Below are the code and all the weights of a small trained network. Each question names an input and a target symbol and asks about switching units off, where a switched-off unit gives its printed mean instead of its output.

import numpy as np


def w(rows, s, z=0):
    codes = np.array(rows[::2]) - 128.0
    scale = np.full(codes.shape[1], s)
    scale[-1] = z or s
    return codes * scale


def norm(h):
    return h / np.sqrt((h * h).mean(-1, keepdims=True) + 1e-5)


def softmax(a):
    e = np.exp(a - a.max(-1, keepdims=True))
    return e / e.sum(-1, keepdims=True)


def log_softmax(a):
    a = a - a.max(-1, keepdims=True)
    return a - np.log(np.exp(a).sum(-1, keepdims=True))


def net(x, mask):
    ids = ['ΘΠΣΦΨαβγζημξτω'.index(c) for c in x.split()]
    T = len(ids)
    res = E[ids] + P[:T]
    u = 0
    for l in range(3):
        r = norm(res)
        for j in range(2):
            rows = slice(2 * j, 2 * j + 2)
            q, k, v = (r @ M[l][rows].T for M in (Q, K, V))
            z = softmax(np.where(np.tri(T) > 0, q @ k.T / 2**0.5, -1e9)) @ v
            o = O[l][rows]
            res = res + np.where(mask[u + j], z, o[:, -1]) @ o[:, :-1]
        u += 2
    return log_softmax(norm(res)[-1] @ U[:, :-1].T + U[:, -1])


Q, K, V, O = {}, {}, {}, {}
E = w([
[190,229,51,26],'Θ',
[100,155,96,69],'Π',
[189,147,137,70],'Σ',
[174,92,104,140],'Φ',
[94,73,76,87],'Ψ',
[156,139,43,102],'α',
[110,126,45,62],'β',
[200,150,50,75],'γ',
[119,5,115,126],'ζ',
[144,196,58,111],'η',
[121,119,83,135],'μ',
[67,75,7,124],'ξ',
[93,207,5,56],'τ',
[245,239,125,67],'ω',
],0.0017)
P = w([
[133,91,155,149],'0',
[56,254,103,79],'1',
[155,119,142,66],'2',
[185,51,101,112],'3',
[59,244,103,86],'4',
[154,120,137,61],'5',
[179,31,77,115],'6',
[59,235,102,89],'7',
[155,118,135,59],'8',
[183,26,64,105],'9',
[60,228,100,93],'10',
],0.008)
Q[0] = w([
[77,31,114,142],'0.h1',
[225,155,176,115],'0.h1',
[136,254,87,134],'0.h2',
[142,25,43,144],'0.h2',
],0.0094)
K[0] = w([
[173,30,167,44],'0.h1',
[58,255,46,37],'0.h1',
[82,168,113,204],'0.h2',
[216,9,195,205],'0.h2',
],0.0094)
V[0] = w([
[184,53,163,216],'0.h1',
[123,85,156,2],'0.h1',
[190,34,159,205],'0.h2',
[49,76,150,104],'0.h2',
],0.0029)
O[0] = w([
[195,223,173,104,60],'0.h1',
[171,5,91,30,254],'0.h1',
[130,136,28,232,70],'0.h2',
[174,96,57,103,161],'0.h2',
],0.0029,0.0014)
Q[1] = w([
[41,193,3,138],'1.h1',
[175,73,106,153],'1.h1',
[63,112,107,157],'1.h2',
[88,251,86,112],'1.h2',
],0.012)
K[1] = w([
[147,163,164,250],'1.h1',
[101,130,2,107],'1.h1',
[98,172,75,199],'1.h2',
[157,86,169,251],'1.h2',
],0.0076)
V[1] = w([
[202,25,167,110],'1.h1',
[254,145,167,168],'1.h1',
[45,170,165,200],'1.h2',
[47,72,209,161],'1.h2',
],0.006)
O[1] = w([
[166,3,212,242,254],'1.h1',
[228,22,86,123,202],'1.h1',
[48,16,110,79,10],'1.h2',
[49,62,154,162,44],'1.h2',
],0.0048,0.0035)
Q[2] = w([
[128,64,126,179],'2.h1',
[49,112,162,162],'2.h1',
[9,149,101,127],'2.h2',
[56,147,191,127],'2.h2',
],0.011)
K[2] = w([
[138,208,104,48],'2.h1',
[51,176,201,106],'2.h1',
[21,204,204,15],'2.h2',
[112,146,255,117],'2.h2',
],0.008)
V[2] = w([
[227,24,106,251],'2.h1',
[119,56,94,122],'2.h1',
[23,89,232,72],'2.h2',
[157,14,114,210],'2.h2',
],0.0029)
O[2] = w([
[82,35,140,253,253],'2.h1',
[101,49,151,134,155],'2.h1',
[240,137,140,72,57],'2.h2',
[46,223,57,130,195],'2.h2',
],0.0032,0.0054)
U = w([
[160,190,127,73,170],'Θ',
[48,119,213,67,138],'Π',
[161,99,213,150,185],'Σ',
[209,47,122,219,152],'Φ',
[40,67,129,135,51],'Ψ',
[140,194,58,198,3],'α',
[62,157,80,108,92],'β',
[231,194,100,169,73],'γ',
[110,7,167,57,103],'ζ',
[108,205,172,184,134],'η',
[70,129,148,211,84],'μ',
[174,83,60,112,199],'ξ',
[128,126,92,10,122],'τ',
[222,128,177,70,193],'ω',
],0.017,0.0073)

Each question gives the input, a string of symbols that net reads in full, and the target symbol t.
The units are the heads (2 rows each of Q, K, V and O). Each row of codes is followed by its name. A weight is (code - 128) times the scale printed after its matrix; where a second scale follows, it is the last column's (O and U).
mask holds one flag per head, layer by layer. A switched-off head (its flag False) gives its mean, the last column of its rows in O, instead of its output. The means were averaged over made-up inputs and are rounded, as every weight is.
A unit's drop is (log p(t) with every unit on - log p(t) with that unit switched off) / (log p(t) with every unit on - log p(t) with every unit switched off).
The circuit of an input: a set's keep is (log p(t) with only the set's units on - log p(t) with every unit switched off) / (log p(t) with every unit on - log p(t) with every unit switched off). Starting from all 6 units, units are removed one at a time, each time the one whose removal leaves the highest keep (on an exact tie, the one counted first), for as long as the keep stays at least 0.8.
circuit, biggest first: the units of the circuit, biggest drop first
unit that matters most: the unit with the biggest drop
heads that matter: for each layer, one digit per head in row order, 1 if its drop is at least 0.15 and else 0, layers parted by /
input ξ ζ β, target β: heads that matter => 11 / 10 / 01
input β ξ μ ξ η η, target η: circuit, biggest first => [1.h1; 1.h2; 0.h1]
input τ η Θ μ ξ ζ ζ ζ η ξ β, target Θ: heads that matter => 11 / 10 / 01
input Σ μ ω Θ Π, target Φ: heads that matter => 10 / 10 / 00
input Σ Θ γ γ γ, target Φ: unit that matters most => 1.h1
input μ ξ η μ μ ζ μ Σ, target ζ: circuit, biggest first => [1.h2; 0.h1; 0.h2; 2.h2]
input ξ ξ Ψ, target Ψ: circuit, biggest first => [0.h2; 1.h1; 2.h1]
input γ ω ξ ζ Ψ Θ γ Π, target α: heads that matter => 11 / 11 / 11
input Π Σ ζ μ Σ Σ, target Σ: circuit, biggest first => [1.h1; 0.h1; 1.h2; 0.h2]
input Ψ ζ τ, target τ: heads that matter => 10 / 10 / 01
input Θ β ζ α ξ, target γ: circuit, biggest first => [0.h1; 1.h2; 1.h1]
input Φ β Σ τ β ω β Σ ζ η γ, target Ψ: heads that matter => 11 / 11 / 01
input ξ τ η ξ Ψ Φ ω Φ, target Π: circuit, biggest first => [0.h2; 1.h2; 2.h2; 1.h1]
input μ β Π ξ Π, target ζ: unit that matters most => 1.h2
input ξ α γ ζ Σ ω ζ ξ μ μ ξ, target Π: circuit, biggest first => [0.h2; 2.h2]
input Θ Π Σ, target Σ: circuit, biggest first => [0.h1; 1.h1; 0.h2; 1.h2]
input Σ η γ ξ Σ Π, target Π: circuit, biggest first => [1.h1; 0.h2; 0.h1]
input γ Σ Θ, target Θ: circuit, biggest first => [1.h1; 0.h2; 2.h2]
input τ μ Θ Θ τ, target Θ: circuit, biggest first => [0.h2; 2.h2]
input ω γ μ μ μ Θ μ Σ Σ τ Ψ, target ξ: heads that matter => 11 / 10 / 00
input μ β ξ β ξ, target ζ: unit that matters most => 1.h2
input ξ Π α Σ τ η α τ η Σ ζ, target Π: circuit, biggest first => [0.h2; 1.h1; 2.h2]
input η γ μ ξ β, target τ: circuit, biggest first => [0.h1; 0.h2; 1.h1; 1.h2]
input Θ ω μ, target μ: heads that matter => 11 / 10 / 01
input β Θ η Π β ω ζ β, target η: heads that matter => 11 / 11 / 11
input ξ ξ ω Θ β β β ζ, target Π: heads that matter => 01 / 11 / 01
